Here is a tiny trained network, its code and every weight. The questions are about switching its units off for an input and a target symbol, where a switched-off unit gives its printed mean instead of its output.

import numpy as np


def w(rows, s, z=0):
    codes = np.array(rows[::2]) - 128.0
    scale = np.full(codes.shape[1], s)
    scale[-1] = z or s
    return codes * scale


def f(y):
    return y / 2 * (1 + np.tanh(0.7978845608 * (y + 0.044715 * y**3)))


def softmax(a):
    e = np.exp(a - a.max(-1, keepdims=True))
    return e / e.sum(-1, keepdims=True)


def log_softmax(a):
    a = a - a.max(-1, keepdims=True)
    return a - np.log(np.exp(a).sum(-1, keepdims=True))


def net(x, mask):
    ids = ['γδεηθμξστφψω'.index(c) for c in x.split()]
    T = len(ids)
    res = E[ids] + P[:T]
    r = res
    for j in range(2):
        rows = slice(2 * j, 2 * j + 2)
        q, k, v = (r @ M[0][rows].T for M in (Q, K, V))
        z = softmax(np.where(np.tri(T) > 0, q @ k.T / 2**0.5, -1e9)) @ v
        o = O[0][rows]
        res = res + np.where(mask[j], z, o[:, -1]) @ o[:, :-1]
    y = f(res @ A[0][:, :-1].T + A[0][:, -1])
    res = res + np.where(mask[2:6], y, B[0][:, -1]) @ B[0][:, :-1]
    return log_softmax(res[-1] @ U[:, :-1].T + U[:, -1])


Q, K, V, O, A, B = {}, {}, {}, {}, {}, {}
E = w([
[95,139,132,139,153,132],'γ',
[99,111,168,146,169,118],'δ',
[129,100,110,60,93,9],'ε',
[103,99,184,145,175,104],'η',
[98,150,108,142,145,165],'θ',
[101,90,171,148,173,159],'μ',
[100,168,119,128,136,105],'ξ',
[101,200,84,128,119,129],'σ',
[225,170,242,53,62,69],'τ',
[238,207,192,188,153,154],'φ',
[120,35,26,205,181,93],'ψ',
[98,139,135,142,153,129],'ω',
],0.016)
P = w([
[117,130,136,143,124,101],'0',
[163,122,87,40,138,174],'1',
[155,165,125,87,169,124],'2',
[134,157,121,89,169,117],'3',
[141,30,133,196,27,111],'4',
[129,142,145,200,111,93],'5',
[140,124,128,168,108,124],'6',
[175,156,80,8,193,139],'7',
[148,155,132,146,162,121],'8',
[135,135,131,155,139,121],'9',
[92,94,162,251,36,76],'10',
[137,138,118,162,116,133],'11',
[142,131,127,153,120,132],'12',
[122,177,115,90,175,109],'13',
],0.012)
Q[0] = w([
[72,27,86,181,14,116],'h1',
[166,146,180,184,40,152],'h1',
[178,215,137,147,252,131],'h2',
[87,163,130,1,250,122],'h2',
],0.0098)
K[0] = w([
[138,84,60,55,172,150],'h1',
[200,196,170,66,202,162],'h1',
[111,176,156,212,154,97],'h2',
[80,98,154,191,4,103],'h2',
],0.014)
V[0] = w([
[198,179,208,125,76,155],'h1',
[136,220,33,113,58,108],'h1',
[142,184,102,158,117,254],'h2',
[65,100,55,143,138,230],'h2',
],0.0087)
O[0] = w([
[121,74,167,127,132,152,250],'h1',
[160,96,107,80,254,77,128],'h1',
[75,147,163,90,185,144,175],'h2',
[125,226,129,121,140,126,39],'h2',
],0.014,0.011)
A[0] = w([
[2,215,169,107,134,177,49],'n1',
[187,101,134,217,151,128,224],'n2',
[198,144,140,181,195,220,251],'n3',
[116,107,62,216,147,137,147],'n4',
],0.0091,0.0019)
B[0] = w([
[192,142,253,111,177,139,143],'n1',
[171,164,105,141,154,130,230],'n2',
[132,137,132,178,143,68,254],'n3',
[190,142,74,82,104,192,143],'n4',
],0.013,0.01)
U = w([
[124,166,128,120,113,125,117],'γ',
[118,158,126,154,69,160,157],'δ',
[150,147,46,133,158,162,116],'ε',
[117,141,122,174,46,160,126],'η',
[176,171,178,157,181,124,118],'θ',
[169,134,226,88,33,139,77],'μ',
[99,117,87,108,88,1,253],'ξ',
[56,151,79,119,215,83,123],'σ',
[133,80,98,140,123,175,35],'τ',
[21,78,139,123,159,197,173],'φ',
[133,198,116,131,102,112,147],'ψ',
[124,166,125,123,111,123,138],'ω',
],0.009,0.0051)

Each question gives the input, a string of symbols that net reads in full, and the target symbol t.
The units are the heads (2 rows each of Q, K, V and O) and the neurons (one row each of A and B). Each row of codes is followed by its name. A weight is (code - 128) times the scale printed after its matrix; where a second scale follows, it is the last column's (O, A, B and U).
mask holds one flag per unit, heads first, then neurons. A switched-off unit (its flag False) gives its mean, the last column of its rows in O or B, instead of its output. The means were averaged over made-up inputs and are rounded, as every weight is.
A unit's drop is (log p(t) with every unit on - log p(t) with that unit switched off) / (log p(t) with every unit on - log p(t) with every unit switched off).
The circuit of an input: a set's keep is (log p(t) with only the set's units on - log p(t) with every unit switched off) / (log p(t) with every unit on - log p(t) with every unit switched off). Starting from all 6 units, units are removed one at a time, each time the one whose removal leaves the highest keep (on an exact tie, the one counted first), for as long as the keep stays at least 0.8.
units of the circuit, in order: the units of the circuit, biggest drop first
unit that matters most: the unit with the biggest drop
top k neurons: the k neurons with the biggest drops, biggest first
which heads matter: for each layer, one digit per head in row order, 1 if its drop is at least 0.15 and else 0, layers parted by /
input φ φ θ φ ε θ ψ γ, target ε: top neuron => n4
input φ φ φ σ ε ψ σ φ φ σ φ ξ, target φ: units of the circuit, in order => n3, n2
input η θ φ φ μ φ θ θ, target μ: which heads matter => 10
input φ γ φ ψ φ τ σ φ φ φ σ, target φ: units of the circuit, in order => h2, n3
input φ φ σ φ φ φ σ, target φ: which heads matter => 01
input ψ ε σ σ θ, target ε: top 2 neurons => n4, n2
input φ φ ψ σ ε σ τ μ δ θ γ, target μ: units of the circuit, in order => n1, h1, h2, n3
input τ φ σ, target τ: which heads matter => 01
input φ θ θ σ ε δ ψ φ θ θ ω, target φ: units of the circuit, in order => h2, n3
input ω σ φ σ μ, target σ: which heads matter => 11
input θ ε θ ε φ φ μ σ φ τ θ ε τ γ, target θ: which heads matter => 01
input θ φ θ δ, target θ: units of the circuit, in order => h2, n1
input μ ε τ ξ, target μ: which heads matter => 10
input η σ φ φ ε φ σ η, target ε: which heads matter => 11
input θ θ δ φ ε δ τ σ, target ε: top 2 neurons => n4, n3
input ξ τ η θ μ τ σ ω, target μ: units of the circuit, in order => h1, n1
input φ θ φ ε σ ε φ η, target σ: which heads matter => 10
input θ θ φ σ η θ θ μ, target η: which heads matter => 11
input τ θ μ φ τ ε φ η, target τ: unit that matters most => h2
input φ φ φ θ θ, target φ: which heads matter => 01
